Moves between objects:
j452 + j758
j452 ! j368
j452 * j11
j452 $ j317
j452 % j678
j582 + j725
j582 ! j884
j582 * j717
j582 $ j809
j582 % j342
j647 + j44
j647 ! j566
j647 * j884
j647 $ j342
j647 % j517
j369 + j911
j369 ! j837
j369 * j287
j369 $ j758
j369 % j757
j26 + j287
j26 ! j452
j26 * j577
j26 $ j11
j26 % j368
j921 + j73
j921 ! j83
j921 * j470
j921 $ j122
j921 % j434
j752 + j678
j752 ! j44
j752 * j725
j752 $ j647
j752 % j567
j517 + j714
j517 ! j582
j517 * j845
j517 $ j717
j517 % j884
j122 + j83
j122 ! j43
j122 * j706
j122 $ j583
j122 % j742
j11 + j452
j11 ! j317
j11 * j567
j11 $ j714
j11 % j752
j809 + j884
j809 ! j565
j809 * j887
j809 $ j960
j809 % j553
j465 + j40
j465 ! j644
j465 * j838
j465 $ j363
j465 % j300
j838 + j465
j838 ! j363
j838 * j589
j838 $ j513
j838 % j520
j678 + j795
j678 ! j577
j678 * j752
j678 $ j44
j678 % j11
j43 + j434
j43 ! j742
j43 * j583
j43 $ j612
j43 % j220
j994 + j247
j994 ! j921
j994 * j347
j994 $ j470
j994 % j83
j300 + j960
j300 ! j753
j300 * j520
j300 $ j282
j300 % j838
j317 + j368
j317 ! j752
j317 * j714
j317 $ j725
j317 % j44
j837 + j373
j837 ! j757
j837 * j758
j837 $ j774
j837 % j831
j513 + j363
j513 ! j928
j513 * j794
j513 $ j709
j513 % j147
j282 + j753
j282 ! j589
j282 * j147
j282 $ j144
j282 % j513
j454 + j192
j454 ! j469
j454 * j757
j454 $ j831
j454 % j369
j845 + j517
j845 ! j717
j845 * j553
j845 $ j40
j845 % j809
j347 + j994
j347 ! j470
j347 * j742
j347 $ j220
j347 % j122
j73 + j794
j73 ! j914
j73 * j921
j73 $ j83
j73 % j126
j520 + j300
j520 ! j282
j520 * j928
j520 $ j147
j520 % j589
j888 + j147
j888 ! j247
j888 * j126
j888 $ j994
j888 % j73
j774 + j757
j774 ! j795
j774 * j368
j774 $ j678
j774 % j26
j363 + j644
j363 ! j520
j363 * j513
j363 $ j928
j363 % j282
j40 + j717
j40 ! j887
j40 * j465
j40 $ j644
j40 % j960
j709 + j928
j709 ! j888
j709 * j914
j709 $ j126
j709 % j247
j644 + j887
j644 ! j300
j644 * j363
j644 $ j520
j644 % j753
j83 + j914
j83 ! j434
j83 * j122
j83 $ j43
j83 % j347
j205 + j553
j205 ! j465
j205 * j753
j205 $ j838
j205 % j644
j753 + j205
j753 ! j838
j753 * j282
j753 $ j589
j753 % j363
j147 + j282
j147 ! j144
j147 * j888
j147 $ j247
j147 % j794
j757 + j454
j757 ! j831
j757 * j774
j757 $ j795
j757 % j287
j27 + j284
j27 ! j911
j27 * j469
j27 $ j369
j27 % j373
j255 + j220
j255 ! j284
j255 * j192
j255 $ j27
j255 % j789
j126 + j888
j126 ! j994
j126 * j434
j126 $ j347
j126 % j921
j565 + j342
j565 ! j553
j565 * j960
j565 $ j205
j565 % j40
j758 + j837
j758 ! j774
j758 * j452
j758 $ j368
j758 % j795
j553 + j845
j553 ! j40
j553 * j205
j553 $ j465
j553 % j887
j287 + j369
j287 ! j758
j287 * j26
j287 $ j452
j287 % j774
j887 + j809
j887 ! j960
j887 * j644
j887 $ j300
j887 % j205
j247 + j144
j247 ! j73
j247 * j994
j247 $ j921
j247 % j914
j44 + j577
j44 ! j567
j44 * j647
j44 $ j566
j44 % j714
j911 + j789
j911 ! j373
j911 * j369
j911 $ j837
j911 % j454
j795 + j831
j795 ! j26
j795 * j678
j795 $ j577
j795 % j452
j742 + j347
j742 ! j220
j742 * j612
j742 $ j255
j742 % j706
j612 + j742
j612 ! j255
j612 * j587
j612 $ j192
j612 % j284
j577 + j26
j577 ! j11
j577 * j44
j577 $ j567
j577 % j317
j589 + j838
j589 ! j513
j589 * j144
j589 $ j794
j589 % j928
j434 + j126
j434 ! j347
j434 * j43
j434 $ j742
j434 % j470
j373 + j587
j373 ! j454
j373 * j837
j373 $ j757
j373 % j469
j706 + j122
j706 ! j583
j706 * j284
j706 $ j789
j706 % j612
j717 + j582
j717 ! j809
j717 * j40
j717 $ j887
j717 % j565
j914 + j709
j914 ! j126
j914 * j83
j914 $ j434
j914 % j994
j725 + j752
j725 ! j647
j725 * j582
j725 $ j884
j725 % j566
j342 + j566
j342 ! j845
j342 * j565
j342 $ j553
j342 % j717
j884 + j647
j884 ! j342
j884 * j809
j884 $ j565
j884 % j845
j928 + j520
j928 ! j147
j928 * j709
j928 $ j888
j928 % j144
j794 + j513
j794 ! j709
j794 * j73
j794 $ j914
j794 % j888
j284 + j706
j284 ! j789
j284 * j27
j284 $ j911
j284 % j587
j470 + j921
j470 ! j122
j470 * j220
j470 $ j706
j470 % j43
j714 + j317
j714 ! j725
j714 * j517
j714 $ j582
j714 % j647
j831 + j469
j831 ! j287
j831 * j795
j831 $ j26
j831 % j758
j220 + j470
j220 ! j706
j220 * j255
j220 $ j284
j220 % j583
j960 + j565
j960 ! j205
j960 * j300
j960 $ j753
j960 % j465
j567 + j11
j567 ! j714
j567 * j566
j567 $ j517
j567 % j725
j587 + j612
j587 ! j192
j587 * j373
j587 $ j454
j587 % j27
j789 + j583
j789 ! j587
j789 * j911
j789 $ j373
j789 % j192
j192 + j255
j192 ! j27
j192 * j454
j192 $ j469
j192 % j911
j566 + j567
j566 ! j517
j566 * j342
j566 $ j845
j566 % j582
j144 + j589
j144 ! j794
j144 * j247
j144 $ j73
j144 % j709
j583 + j43
j583 ! j612
j583 * j789
j583 $ j587
j583 % j255
j469 + j27
j469 ! j369
j469 * j831
j469 $ j287
j469 % j837
j368 + j774
j368 ! j678
j368 * j317
j368 $ j752
j368 % j577

The rows follow the links: the fewer symbols apart two objects are, the more alike their rows tend to be.

Each row is also shifted at random along 2 hidden directions that mean nothing.

Each row, then its object:
[58, 9, 13, 92, -156, -28, -2, 109, -35, 5, 1, 114, -59, -23, -12, 28, 50, 1, 27, 4, -58, 68, 9, 35]; object j725
[9, -33, 9, 80, -17, 63, 30, 112, -46, -82, -152, 44, -1, 58, 34, 22, -84, 39, 28, 61, 28, 31, 3, -4]; object j795
[-1, 50, 7, 114, -134, -83, 46, 66, 60, 140, 31, 62, -54, -48, -7, 65, 54, -28, -25, -14, 5, 64, 34, 32]; object j566
[94, 54, -59, 14, -2, 23, -15, -42, 26, -33, 108, -131, -23, 4, -137, -1, 22, -35, 41, 86, 37, -70, -49, 111]; object j300
[-112, -54, 5, -98, 84, -14, -48, -78, 14, 45, 18, 60, 1, -39, 37, -40, 15, 24, 25, -44, 0, -44, 98, -118]; object j220
[41, 30, 39, 113, -114, -34, 26, 109, 36, 50, -58, 97, -34, 5, -55, 65, 35, -8, 44, 55, -14, 79, 52, 19]; object j44
[-85, -33, -5, 48, 64, 2, 118, 31, 69, 78, -147, -29, -1, 43, 114, 53, -126, 43, -108, 21, 96, 2, 21, -44]; object j757
[-16, 74, -75, 69, -10, -19, 13, -44, 76, 81, 132, -138, -34, -37, -9, 31, 28, -37, -9, 32, 88, -51, -35, 101]; object j205
[-49, -63, 1, -96, 74, -20, -17, -72, 1, 30, 4, 73, -29, -21, -75, -69, -17, 18, 24, 10, 0, -84, 115, -120]; object j583
[48, -94, -30, -41, 42, 28, 70, -1, -62, -56, -83, 52, -72, 39, -64, -71, -133, 55, -72, 56, 9, -90, 31, -67]; object j373
[70, -91, -17, -56, 49, 4, 65, -21, -51, -39, -62, 67, -79, 35, -154, -92, -120, 42, -49, 78, 5, -109, 62, -81]; object j27
[-155, -53, 10, -119, 72, 13, -104, -69, -30, -2, 31, 46, 48, -44, 170, -29, 47, 27, 37, -121, -28, 5, 46, -103]; object j122
[-11, -4, 17, 90, 32, 12, 94, 76, 23, 22, -159, 6, 6, 68, -10, 35, -118, 13, -22, 78, 85, 5, 28, -20]; object j758
[11, 70, 117, -63, 90, -41, -24, -64, -13, 11, 5, 2, 146, 18, -134, -49, 16, -85, 43, -53, -16, 18, -1, -55]; object j126
[5, 41, -86, 17, -8, 33, -29, -44, 38, -9, 120, -145, -31, -28, 39, 30, 48, -4, 10, 24, 41, -38, -67, 116]; object j644
[-95, -55, -23, 11, 76, -11, 123, -11, 90, 107, -115, -28, -33, 21, 122, 40, -117, 50, -142, 0, 85, -20, 35, -65]; object j469
[14, -64, -10, 61, -59, 94, -28, 142, -114, -167, -136, 84, -16, 53, 115, 23, -38, 76, 59, 35, -30, 57, -24, 19]; object j452
[44, -88, 9, -121, 35, 45, -125, -25, -194, -185, 34, 143, -5, -8, -132, -164, 1, 21, 124, -4, -85, -87, 62, -93]; object j742
[29, -35, 60, -126, 38, 56, -145, -16, -201, -211, 29, 65, 106, 4, 26, -108, 47, -2, 88, -115, -127, 22, -69, -37]; object j994
[-129, -149, -64, -145, 47, 49, -57, -61, -29, -41, -1, 50, -70, -42, 240, -32, 5, 110, -40, -88, -54, -34, 52, -100]; object j255
[-8, -147, -60, -107, 35, 47, 7, -25, -75, -86, -40, 65, -84, -1, 79, -69, -68, 97, -63, -11, -37, -73, 28, -82]; object j192
[-8, 80, -16, -26, 48, -5, 29, -94, 176, 70, 58, -197, 37, 4, 35, 95, 67, -29, -34, 22, 32, 17, -47, 79]; object j520
[7, 52, 85, -84, 74, -9, -34, -72, 10, -24, 2, -53, 136, 19, 8, -5, 51, -53, -3, -86, -61, 52, -60, -11]; object j247
[43, -111, -33, -8, 17, 75, 26, 69, -136, -152, -122, 49, -49, 58, 40, -63, -132, 81, -45, 39, -7, -47, -28, -26]; object j837
[-21, 7, -74, -66, 10, 77, -57, -64, 62, -62, 75, -169, 2, -11, 204, 69, 85, 26, -17, -37, -27, 26, -97, 102]; object j363
[-19, 83, 94, -69, 88, -38, 10, -86, 105, 67, 1, -93, 147, 13, 8, 41, 53, -65, -40, -72, -22, 66, -49, -14]; object j888
[70, 12, -101, 4, -47, 66, -69, -8, -86, -123, 134, -95, -57, -23, -10, -36, 34, 8, 43, 34, -2, -66, -87, 126]; object j465

In each set, the symbols that take the first to the second take the third to the fourth, perhaps in another order. Give the fourth.
Answer with the object's name.
A [-66, 20, 29, 111, 44, -10, 116, 74, 104, 108, -163, -11, 22, 59, 19, 86, -106, 7, -39, 65, 118, 38, 49, -22]
B [9, -25, 16, 89, -41, 56, 17, 125, -38, -78, -143, 57, -2, 60, 34, 39, -53, 37, 50, 67, 13, 55, 14, 7]
C [-111, 9, 59, -79, 97, -34, -58, -70, 6, 56, 18, 31, 97, -31, 13, -36, 33, -31, 48, -79, 5, -1, 53, -96]
D j43

A [0, 89, -64, 89, -18, -40, 26, -39, 74, 111, 133, -123, -34, -39, -70, 26, 11, -59, -4, 46, 105, -61, -25, 96]
B [82, 45, -32, 109, -130, -58, 6, 55, -72, 32, 119, 43, -68, -51, -132, -35, 10, -44, 2, 10, 8, -29, -24, 74]
C [95, -6, 35, 100, -56, 44, 12, 138, -69, -104, -139, 99, -5, 70, -136, -1, -59, 7, 90, 120, 6, 26, 31, 12]
D j831

A [-96, -72, -7, -112, 69, 6, -65, -66, -35, -11, 24, 72, -3, -34, 41, -65, 13, 26, 42, -49, -21, -49, 85, -118]
B [-104, -101, -47, -92, 69, -3, 32, -67, 48, 61, -29, 30, -66, -24, 113, -13, -42, 71, -83, -31, 15, -55, 77, -109]
C [-40, 15, 68, -104, 69, 12, -80, -60, -43, -56, 12, -21, 132, -2, 103, -20, 60, -21, 8, -134, -77, 66, -66, -34]
D j347

A [-41, 14, 68, -64, 96, -47, -33, -71, -3, 54, 20, 67, 58, -10, -177, -84, 0, -58, 80, 2, 26, -58, 104, -112]
B [-64, -87, -9, -116, 55, 22, -86, -53, -80, -61, 23, 90, -10, -30, 33, -86, 14, 45, 50, -44, -46, -57, 68, -104]
C [35, -131, -33, -119, 31, 36, -33, -31, -117, -119, -10, 108, -85, -5, -69, -122, -49, 70, 16, 23, -58, -107, 69, -93]
D j192

A [-140, 79, 104, -38, 128, -89, 12, -98, 128, 198, 9, -21, 130, -23, -53, 9, 21, -82, 13, -61, 73, 14, 88, -108]
B [9, 7, 78, -78, 78, -17, -76, -44, -92, -50, 25, 85, 80, 3, -177, -113, -1, -53, 107, -16, -24, -45, 58, -84]
C [27, 56, 66, -83, 67, 0, -5, -80, 73, -6, 4, -107, 121, 31, 15, 37, 59, -38, -26, -56, -47, 59, -70, 15]
D j709

A [-20, 21, 26, 105, -97, -21, 23, 106, 63, 59, -80, 81, -21, 4, 46, 97, 39, 9, 33, 26, -5, 104, 47, 9]
B [-55, -1, 20, 92, -76, 10, 19, 113, 59, 40, -107, 54, -11, 11, 128, 108, 25, 30, 26, 18, 7, 106, 34, 8]
C [-133, -57, -7, -87, 90, -37, 18, -93, 94, 128, -10, 27, -33, -40, 50, -10, -14, 30, -36, -27, 39, -53, 129, -126]
D j706

A [67, 128, 108, -39, 97, -71, 58, -98, 151, 106, -5, -118, 134, 47, -194, 30, 28, -110, -23, 21, 16, 30, -17, 0]
B [-42, 57, 105, -69, 90, -37, -41, -68, -2, 30, 12, -3, 141, 6, -48, -36, 28, -65, 32, -78, -16, 31, 2, -66]
C [75, 59, -74, 75, -58, -5, -17, 5, -49, -14, 148, -59, -51, -28, -142, -41, 8, -47, 31, 56, 47, -86, -46, 110]
D j838

A [92, 119, 116, -45, 94, -60, 40, -84, 93, 55, -7, -79, 140, 49, -236, -3, 19, -106, 1, 21, -2, 24, -20, -4]
B [-61, -4, 66, -106, 64, 24, -103, -48, -81, -81, 18, 16, 122, -12, 113, -41, 59, -13, 32, -139, -72, 50, -48, -51]
C [82, 2, 88, -90, 48, 13, -103, -23, -177, -156, 28, 98, 101, 16, -210, -147, 3, -50, 131, -22, -76, -40, 1, -63]
D j742

A [-10, -83, -28, -40, 59, -7, 88, -29, 15, 36, -78, 26, -65, 19, -7, -37, -114, 51, -99, 32, 33, -78, 46, -83]
B [26, -38, 4, 57, 34, 28, 85, 71, -32, -36, -141, 21, -11, 63, -37, -8, -140, 33, -37, 75, 62, -23, 8, -29]
C [-108, -74, -36, 35, 20, 67, 44, 70, -4, -32, -150, -12, -10, 38, 276, 66, -87, 87, -78, -28, 41, 46, -24, -14]
D j678

A [89, -88, -16, -50, 40, 7, 58, -16, -70, -55, -55, 73, -80, 34, -176, -104, -120, 39, -40, 86, 2, -118, 61, -82]
B [40, -70, -13, 20, 33, 35, 73, 52, -66, -68, -124, 33, -33, 65, -35, -40, -144, 49, -51, 64, 37, -50, 5, -38]
C [39, 51, 21, -78, 46, 19, -8, -84, 90, -17, 19, -141, 75, 25, 27, 46, 66, -31, -19, -21, -49, 46, -78, 51]
D j247

A [-61, 11, -71, 78, -122, -34, -19, 42, -26, 71, 124, 7, -64, -91, 179, 36, 58, 13, -59, -94, -3, 33, -55, 72]
B [-28, 56, -84, 48, -20, 3, -8, -36, 50, 54, 142, -134, -39, -42, 50, 37, 32, -23, -6, 15, 72, -39, -50, 109]
C [-22, 20, -92, 72, -81, 2, -33, 16, -52, 15, 148, -49, -63, -68, 87, -4, 37, -2, -21, -37, 26, -30, -70, 98]
D j753

A [-15, 97, 82, -61, 92, -45, 37, -104, 153, 102, -3, -134, 133, 27, 5, 70, 57, -64, -56, -49, -6, 69, -43, 6]
B [-130, 111, 119, -42, 132, -98, 34, -103, 169, 212, -5, -77, 172, -6, 12, 55, 39, -94, -33, -97, 53, 66, 31, -74]
C [-10, -23, 4, -141, 28, 78, -87, -63, -25, -148, 17, -106, 85, 5, 262, 44, 99, 37, -37, -131, -132, 94, -142, 47]
D j914

A [17, 40, 92, -88, 70, -7, -53, -58, -50, -51, 16, -5, 139, 17, -52, -49, 34, -53, 31, -77, -66, 38, -46, -33]
B [18, -81, 8, -117, 42, 26, -93, -43, -134, -122, 25, 121, -21, -15, -111, -138, -7, 27, 94, 2, -59, -87, 79, -99]
C [-77, -72, -3, -111, 70, -1, -49, -68, -15, 6, 12, 71, -22, -30, 3, -66, 4, 30, 34, -26, -11, -58, 100, -119]
D j454

A [-49, 79, 15, 133, -101, -118, 81, 42, 129, 236, 49, 24, -41, -60, 9, 95, 50, -46, -62, -26, 47, 65, 42, 27]
B [67, -21, -120, 0, -72, 89, -103, 13, -135, -175, 148, -71, -67, -35, 62, -49, 44, 34, 50, -2, -41, -64, -112, 138]
C [-4, -13, 59, -88, 72, -1, -87, -48, -98, -59, 26, 92, 64, -7, -134, -110, 8, -29, 105, -28, -30, -52, 57, -92]
D j192

A [-16, -6, 38, -54, 96, -72, 43, -84, 71, 123, -6, 60, -12, -8, -246, -73, -45, -37, 24, 74, 59, -104, 160, -128]
B [-21, -100, -36, -65, 54, 8, 62, -36, -2, 1, -66, 35, -72, 17, 28, -43, -91, 65, -86, 16, 12, -69, 44, -86]
C [-1, -55, -11, 20, 56, 2, 105, 16, 7, 19, -120, 6, -33, 51, -25, -23, -143, 39, -86, 59, 65, -46, 28, -48]
D j795

A [22, -11, -3, -126, 23, 77, -78, -58, -18, -144, 29, -110, 68, 14, 182, 25, 90, 22, -19, -92, -115, 73, -135, 59]
B [-45, 48, -18, -72, 55, 27, -2, -89, 165, 40, 38, -194, 54, 3, 173, 107, 88, -4, -60, -47, -12, 61, -76, 64]
C [-36, -14, 9, 89, -73, 34, -4, 121, 16, -25, -119, 66, -12, 21, 128, 82, 10, 41, 42, 23, -10, 104, 17, 10]
D j452

A [-30, 77, -58, 105, -54, -60, 32, -6, 55, 148, 138, -83, -45, -63, -13, 30, 17, -46, -33, -4, 89, -37, -25, 92]
B [-123, 66, -42, -42, 64, 0, 27, -116, 251, 154, 49, -244, 40, -22, 253, 161, 97, -4, -92, -54, 54, 70, -56, 70]
C [-35, 13, 15, 97, -128, -31, 9, 98, 56, 73, -39, 77, -42, -24, 116, 104, 65, 18, 0, -20, -25, 111, 29, 18]
D j809

A [69, 5, 30, 99, -116, -2, -1, 129, -24, -31, -73, 115, -38, 15, -59, 39, 23, 8, 75, 60, -39, 72, 34, 18]
B [111, -5, 38, 100, -92, 36, -2, 142, -75, -107, -118, 118, -16, 60, -136, 0, -29, 9, 106, 112, -29, 42, 31, 16]
C [-36, -109, -38, -90, 58, 0, 34, -50, 4, 12, -33, 44, -72, -3, 29, -47, -65, 69, -74, 6, -1, -72, 68, -100]
D j255

A [-119, 21, -20, 89, -127, -60, 23, 57, 94, 171, 38, 28, -50, -81, 259, 123, 88, 16, -75, -105, -13, 119, 0, 35]
B [-44, 55, -62, 106, -84, -59, 19, 10, 19, 119, 136, -36, -57, -76, 53, 29, 35, -29, -48, -42, 56, -11, -34, 81]
C [3, 20, 96, -83, 75, -10, -73, -47, -80, -62, 20, 41, 128, 6, -97, -84, 22, -57, 72, -62, -43, 0, 2, -69]
D j742

